Each row is followed by its grade, which names the range that a hidden value of the row falls in. A new part has a new value, new ranges and new names.
[-106, 213, 195, -242, 144, 218, 324, -10, 58, -111, -5, 12, 149, -558, -203, -202, 259, -372, -87, -141, 110, 204, 17, -141, 45, -47, -19, -122, -122, 96, -40, 273, -94, -170, 92, 190, -519, -121, -237, 75, 14, -188, 99]  Z
[-7, 102, 204, -104, -157, -83, 96, 41, -101, 108, 16, -38, 155, -217, -55, 182, 126, -98, -11, 16, 310, -168, -154, 290, -346, -119, -59, -250, 60, 308, -187, 259, 178, 170, -178, -239, -165, -203, -165, -26, -175, 121, -231]  T
[177, 85, 44, -308, 50, 66, -55, 412, 241, 7, 489, 97, 385, 20, -84, 12, 67, -229, 158, -88, 188, -167, 31, 37, -252, -345, -135, -153, 98, -67, 229, -30, -314, 89, -101, -26, -401, -109, -210, -1, 233, -500, 74]  G
[-104, 12, 193, -39, -174, 37, 267, 121, -126, -257, -169, 32, -27, -249, -415, 46, 140, -598, -220, -167, 127, 69, -145, -240, 62, -320, 0, -267, 38, 90, -96, 304, 86, -172, 60, 13, -276, -205, -359, -103, 149, -62, -45]  P
[9, 0, -109, -108, -72, -135, 40, -73, -129, 249, -51, 68, -123, 57, 75, 205, -163, 156, -107, 101, 305, 36, 58, -87, 282, -53, 56, 233, -91, 21, 145, -284, 79, -121, 65, 69, 90, 92, 173, 30, 229, 110, -68]  E
[43, -59, 22, -58, 21, -7, 102, -174, 324, -166, 213, 169, 173, -196, 138, 23, -114, 49, -105, 213, 143, 61, 88, 56, -125, 145, -8, 39, -141, 177, -28, -33, -67, 10, -232, -12, 153, -88, 84, 129, -38, 227, -63]  P
[-207, 17, -33, 29, 36, -143, 69, -75, 131, -87, 113, 144, -5, 104, 25, -24, 55, -51, -10, 336, 122, 259, -42, -298, -70, 151, -51, 45, -348, 78, 213, 412, -111, -71, 27, 123, 127, -49, -137, 542, -45, 186, 83]  W
[108, 237, -5, -185, 0, -15, 273, -13, -126, 142, 23, -46, 57, -97, -107, 192, 112, -159, -15, -42, 212, -58, -141, -129, 136, -212, 19, 36, 93, 18, 3, -79, -24, -96, 176, 199, -388, -8, -187, -96, 280, -117, -40]  E
[239, -28, 64, -111, -51, -35, 164, -362, -84, 432, -522, -16, -30, -346, -123, 362, 34, 50, 10, 143, 13, -211, -204, -39, 245, -296, -114, 217, 208, -169, -199, -158, 362, -32, 282, 297, 15, 175, 57, -258, -14, 162, 41]  P
[18, -99, 129, 15, 143, -9, 23, -161, -70, 118, -389, -67, -51, -196, -108, 81, 46, 11, -122, 4, -53, 9, -76, -124, 190, 67, -37, 99, 77, -176, -163, -161, 275, -121, 220, 212, 15, -12, 165, -143, -28, -7, 157]  M
[-53, 292, 80, -159, 75, -90, 138, -240, 104, -109, 6, -86, 68, -135, 46, 171, 213, -230, 153, 268, 247, -53, -267, -73, -284, -49, -129, -110, -20, -97, -48, 477, 220, 215, 167, 2, -128, -309, -277, 97, -188, 267, -165]  Z
[196, -258, 20, -10, -194, -46, 241, -116, -50, 250, -321, -13, 66, -93, -90, 2, -264, 222, 36, 148, 18, 91, 35, 1, 39, -40, -171, 109, 16, 171, -292, -416, 71, 158, -229, -175, 220, 101, 99, -56, -3, 202, 18]  G
[-134, 36, -66, -52, 34, -185, 41, -262, 93, 258, -136, 126, -83, 4, 112, 144, -10, 146, 9, 372, 103, 141, 7, -189, 93, 103, -51, 257, -287, -13, 163, 182, 138, 1, 110, 126, 243, 66, 76, 403, -104, 331, 45]  T
[-199, -59, 106, -7, -86, -128, -104, 96, 108, -124, 127, 170, 132, -221, -110, 86, -75, -134, -282, -78, 143, -49, 130, 243, 17, -17, -10, -11, -286, 368, 133, 192, 215, -98, -157, -98, 53, -108, 32, 195, -95, 142, -205]  W
[-219, 95, -31, 42, -27, -235, -30, -177, 99, -129, 12, 41, -66, 15, 38, 106, -29, -54, -89, 362, 216, 217, -137, -115, -40, 113, -58, 37, -326, 32, 192, 545, 91, -68, 180, 20, 118, -86, -62, 436, 11, 274, -69]  G
[26, 235, 46, -251, 145, 104, 342, -44, 480, -147, 150, -53, 362, -420, -150, -167, -28, -296, 26, 24, -148, 315, 160, -70, -64, 42, -89, -10, -120, 68, -130, -54, -190, 125, -164, -201, -423, -116, -97, 61, 234, -162, 74]  X
[105, 23, 195, 12, -51, -64, 130, -72, 83, 165, -31, -163, 141, -187, -30, 10, -38, 84, -120, 72, 25, 147, -33, 124, -217, 193, 101, 0, -9, 150, -178, 61, -145, -162, -53, -24, -387, 98, 173, 30, 247, -225, 132]  T
[-123, 24, -4, -4, -6, -235, -41, -346, 94, 237, -191, 83, -100, -82, 141, 174, -78, 213, -95, 389, 125, 94, -36, -11, 49, 146, -11, 252, -289, 16, 119, 287, 217, -67, 169, 117, 236, 77, 188, 363, -133, 355, -8]  T
[-67, -70, 207, -271, 348, 188, -265, 246, 52, 81, -65, -40, 328, -417, -15, 9, 112, 221, 19, -173, 25, -30, 22, 382, -83, 59, -127, -277, 108, -118, -156, -221, 203, 253, -50, -204, -42, -312, 315, -195, -94, -154, 237]  T
[61, 179, 49, -277, 85, 114, 147, 357, 242, -69, 485, 155, 422, 51, -65, 37, 183, -262, 216, -44, 52, -60, 5, -115, -325, -281, -184, -216, -1, 51, 213, 182, -272, 221, -111, 43, -391, -233, -366, 158, 201, -220, 186]  M
[178, -40, -51, 78, -33, -80, 63, -28, -52, -197, 181, 5, 76, -31, -9, -117, -165, -6, -156, 33, 348, -54, -76, 55, 94, 49, -154, 88, -35, 176, 16, -136, -93, -220, 64, 179, -37, 66, -130, 42, 11, -131, -236]  G
[-80, 437, 85, 32, 294, -261, -49, -14, 54, 99, 61, -185, 401, -103, 1, 340, 30, 201, -115, 121, -272, -14, -322, 415, -137, 146, -116, -179, 31, 153, -126, 322, 177, 144, 342, 28, -433, -193, 97, 115, 221, -54, 237]  X
[-219, 98, 66, -25, -107, -188, -133, -13, 137, -101, 99, 98, 84, -235, -23, 212, -106, -150, -248, 36, 218, 4, 69, 262, -14, -29, -53, -8, -261, 262, 171, 359, 310, -34, -21, -176, -2, -130, 56, 170, 24, 212, -237]  P
[59, -78, 118, -99, 117, 78, 248, -11, 157, -127, 18, 37, 168, -132, -19, -313, -144, -10, -85, -6, -43, 153, 170, -81, -81, 163, -41, -27, -48, 113, -223, -332, -141, 55, -230, -76, -41, -176, 48, -5, -112, -57, 105]  Z
[-186, 305, 48, -54, 117, -348, -8, 183, 237, -176, 334, -118, 118, 467, 3, -51, -74, -158, -99, 161, -51, 143, -50, -98, -365, 189, 172, -117, -185, -25, 106, 270, -210, 72, 19, -268, -305, -358, -53, 350, 181, -214, 24]  W
[-41, -219, 251, 33, -136, -212, -427, 298, -19, 108, 143, 55, 46, 187, 79, 239, -224, 167, -327, -91, 164, -191, 88, 362, -269, -1, 219, -131, 27, 75, 139, -2, 77, -174, -110, -159, -52, -123, 478, -102, 232, -226, 112]  E
[233, 116, -5, -120, 169, -87, 74, 37, 138, -29, 235, -139, 202, 272, 77, -28, -9, 102, 130, 136, 86, -104, -162, -55, -262, 83, -16, 5, 112, -167, -65, -201, -214, 111, 59, 55, -199, -157, -67, 17, 99, -225, 22]  W
[103, -21, 57, -136, 116, 75, 263, -4, 44, -164, 34, -55, 86, -40, -31, -299, -52, 28, -58, 5, 129, 131, -2, -121, -51, 158, 39, -37, -28, 9, -201, -285, -219, -6, -85, -17, -81, -180, -50, 20, -29, -95, -8]  G
[-96, 128, 148, -147, 386, -4, -278, 103, 96, 72, -111, -109, 339, -395, -37, 102, 19, 158, -63, -74, -123, -29, -65, 424, 12, 80, -216, -184, 89, -103, -144, -65, 330, 212, 175, -145, -139, -255, 284, -139, -60, -157, 199]  X
[64, 327, 20, -153, 241, -215, 182, -34, -225, 581, -73, -301, -5, 319, 193, 45, 102, 281, 217, 231, 139, 84, -125, -138, -223, 281, 80, -10, 253, -122, -308, -435, -129, 243, -30, -204, -284, -105, 114, -34, -13, -260, 133]  E
[-41, -73, -41, 70, -140, -145, 0, 198, -81, 39, 123, 121, 70, 256, -63, 142, -59, -39, -20, -5, 148, -45, 24, -96, 0, -98, -197, 75, -174, 206, 247, 83, 117, 21, -10, 61, 64, -9, -161, 245, 119, 104, -41]  X
[100, -34, 223, -146, 64, 12, 124, -53, 179, 146, -22, -97, 196, -94, 115, -31, -36, 186, 30, 73, -10, 11, 77, 156, -414, 222, 83, -91, 78, 65, -331, -240, -6, 242, -318, -279, -81, -220, 237, -102, -88, 31, 88]  M
[258, -104, 125, -147, -59, 7, 241, -29, 405, 17, -76, -82, 318, -53, -73, -201, -366, 136, 23, 105, -312, 166, 133, 67, -272, 13, -81, 47, -46, -7, -240, -249, -188, 223, -180, -253, -156, -78, 173, -7, 224, -78, 240]  T
[-116, -215, 225, 37, -87, -238, -466, 217, -183, 192, -21, 24, -99, 64, 44, 223, -91, 148, -310, 23, 351, -139, -49, 304, -150, 22, 211, -187, 87, 0, 47, 37, 104, -230, -55, -180, 78, -79, 422, -84, 26, -243, 22]  G
[98, -97, -25, 132, 49, -225, -81, -183, 127, 155, -117, 132, 59, 34, -23, 115, -189, 110, -164, 183, -140, -114, -10, -41, 216, -12, -172, 352, -140, -10, 163, -2, 164, -213, 288, 413, 124, 218, 110, 203, -33, 13, 115]  T
[77, 4, -17, 29, 9, -201, 23, -207, 107, 232, -1, 173, 49, 6, 51, 241, -135, 100, -173, 154, -53, -143, 41, -39, 197, -50, -10, 358, -146, 86, 204, -28, 116, -242, 199, 439, -5, 201, 138, 162, 80, 82, 92]  Z
[20, 1, 212, -6, -199, -116, 172, 68, -157, 122, -9, -11, 146, -106, -103, 80, 19, 3, -105, 11, 183, -108, -126, 241, -300, -53, 7, -217, 22, 427, -239, 139, 28, 52, -233, -163, -153, -117, -122, 42, -135, 61, -127]  W
[66, 75, 65, 138, -123, -270, 242, -145, -120, 104, -195, -102, -17, 78, -65, -88, -297, 97, -260, 147, -19, 121, -83, 28, 6, 121, -20, 66, -47, 240, -225, -44, -25, -122, 82, -36, -133, 37, 28, 103, 47, -32, -10]  X
[268, -161, 115, -3, -138, -123, 57, -218, -16, 391, -412, 64, 83, -302, -163, 300, -169, -35, -52, 127, -73, -258, -75, 84, 145, -361, -219, 128, 280, -5, -243, -282, 308, -7, 43, 117, 60, 191, 104, -332, -90, 3, 63]  E
[54, -144, 144, -95, 12, 51, 158, 80, 258, -24, -30, 95, 270, -225, -126, -191, -200, -41, -105, -47, -177, 111, 228, 63, -86, 13, -112, -38, -60, 181, -192, -276, -44, 122, -307, -210, -18, -109, 94, -11, -43, -58, 134]  X
[105, 190, -6, -178, -4, -100, 215, -36, -35, 223, -42, 28, 74, -89, -201, 235, 115, -198, -27, 40, 72, -139, -174, -145, 174, -320, 25, 89, 68, -23, 31, -15, -19, -126, 203, 253, -300, 62, -209, -5, 170, -140, -14]  W
[-209, -67, 293, -241, 95, 159, 77, 163, 258, -401, -32, 117, 126, -221, -275, -79, 211, -378, -203, -236, -133, 1, 23, -117, -138, -118, 185, -194, -238, -102, 72, 391, 116, -37, 57, 71, -152, -463, -95, 103, 2, 91, 124]  G
[107, -3, 141, 18, -129, -202, -80, -84, 27, 54, -205, -70, 177, -215, -154, 219, -189, 14, -131, 100, -7, -179, -212, 353, -85, -215, -191, -63, 56, 89, -137, 205, 293, 46, 169, -61, -78, -46, 38, -84, -8, 46, -66]  W
[41, 132, -156, -156, -86, -35, 313, -65, -36, 130, -22, 183, 83, -123, -121, 126, -125, -77, -1, 123, 97, 113, -14, -217, 356, -334, -216, 170, -164, 135, 195, 0, -29, -44, 182, 252, -93, 119, -223, 186, 260, 144, 66]  Z
[191, 56, -61, -59, -49, -167, 275, -253, 141, 248, -69, 37, 87, -150, 25, -102, -347, 148, -125, 289, 28, 162, 81, 3, 134, 40, -53, 217, -33, 166, -181, -350, -214, -81, -92, -41, -39, 207, 117, 79, 47, -82, 5]  T
[191, 94, -10, -221, 76, 53, 288, -394, -138, 365, -500, -56, -63, -313, -77, 292, 149, 140, 67, 132, 64, -117, -268, -151, 328, -205, -52, 246, 97, -243, -147, -127, 300, -8, 428, 414, -24, 87, -19, -135, 38, 270, 51]  X
[55, 368, -42, -292, 254, 33, 132, 88, -34, 193, 220, -117, 275, -60, 103, 82, 182, 79, 284, 88, 235, 26, -139, 20, -134, -22, -202, -109, 87, -40, 4, -50, -84, 277, 96, -8, -371, -168, -162, 45, 104, -144, 76]  Z
[-100, 299, 113, 28, 352, -182, -188, 10, 85, 3, -49, -171, 375, -247, -44, 229, -30, 115, -134, 18, -263, -25, -203, 424, -24, 128, -235, -162, 65, 37, -143, 158, 341, 156, 325, -30, -294, -226, 178, -40, 75, -102, 203]  M
[178, -114, -41, -34, -137, -128, 283, -210, 98, 264, -186, 30, 65, -136, -45, -24, -311, 132, -38, 271, 10, 178, 89, -57, 104, 3, -79, 175, -6, 177, -256, -430, -112, 34, -246, -163, 121, 183, 121, 13, 46, 64, 9]  G
[70, 143, -85, -69, 25, -190, 213, -377, 186, 15, -144, 173, 48, -139, -53, 159, -160, -140, -91, 272, -74, -115, -73, -149, 263, -232, -192, 289, -125, -11, 67, 75, 234, -25, 287, 330, 102, 16, -148, 128, -135, 305, -74]  Z
[105, -210, 141, -150, 1, -12, -141, 143, -4, 217, -146, 17, 67, -115, -87, 100, -72, 23, -44, -32, 128, -116, 35, 87, -20, -159, -8, -83, 214, -143, -136, -378, 81, 42, -137, -178, 56, -67, 230, -273, 13, -219, 82]  T
[-241, 147, 24, 8, -95, -248, -111, -155, 80, -124, 9, 20, -33, -139, 37, 199, -131, -108, -183, 212, 261, 117, -42, 119, -9, 24, -75, 30, -300, 129, 200, 511, 299, -54, 160, -98, 17, -124, 44, 252, 49, 287, -185]  Z
[-329, -48, 61, -189, 153, 160, -174, 299, 145, -229, 389, 173, 151, -206, 41, 56, 346, -200, 107, 57, 441, 251, 54, -109, -211, 99, -46, -326, -202, 33, 261, 353, -96, 84, -270, -178, 56, -288, -86, 284, 41, 27, 59]  T
[135, 281, -134, -111, 160, 3, 398, 23, -90, -119, 50, -31, 246, -19, -103, -182, -177, 82, -74, -75, -38, 72, -97, -18, 269, -49, -265, 55, -67, 176, -82, -262, -74, 87, 259, 180, -249, -121, -271, 88, 145, -15, 3]  P
[-154, -56, -3, -67, 64, -36, 67, 105, 176, 56, 235, 223, 100, 104, 27, -70, 114, -51, 65, 187, 92, 191, 133, -295, -110, 103, -48, 60, -308, 120, 258, 182, -204, -20, -166, 102, 67, -13, -111, 493, -44, 31, 162]  G
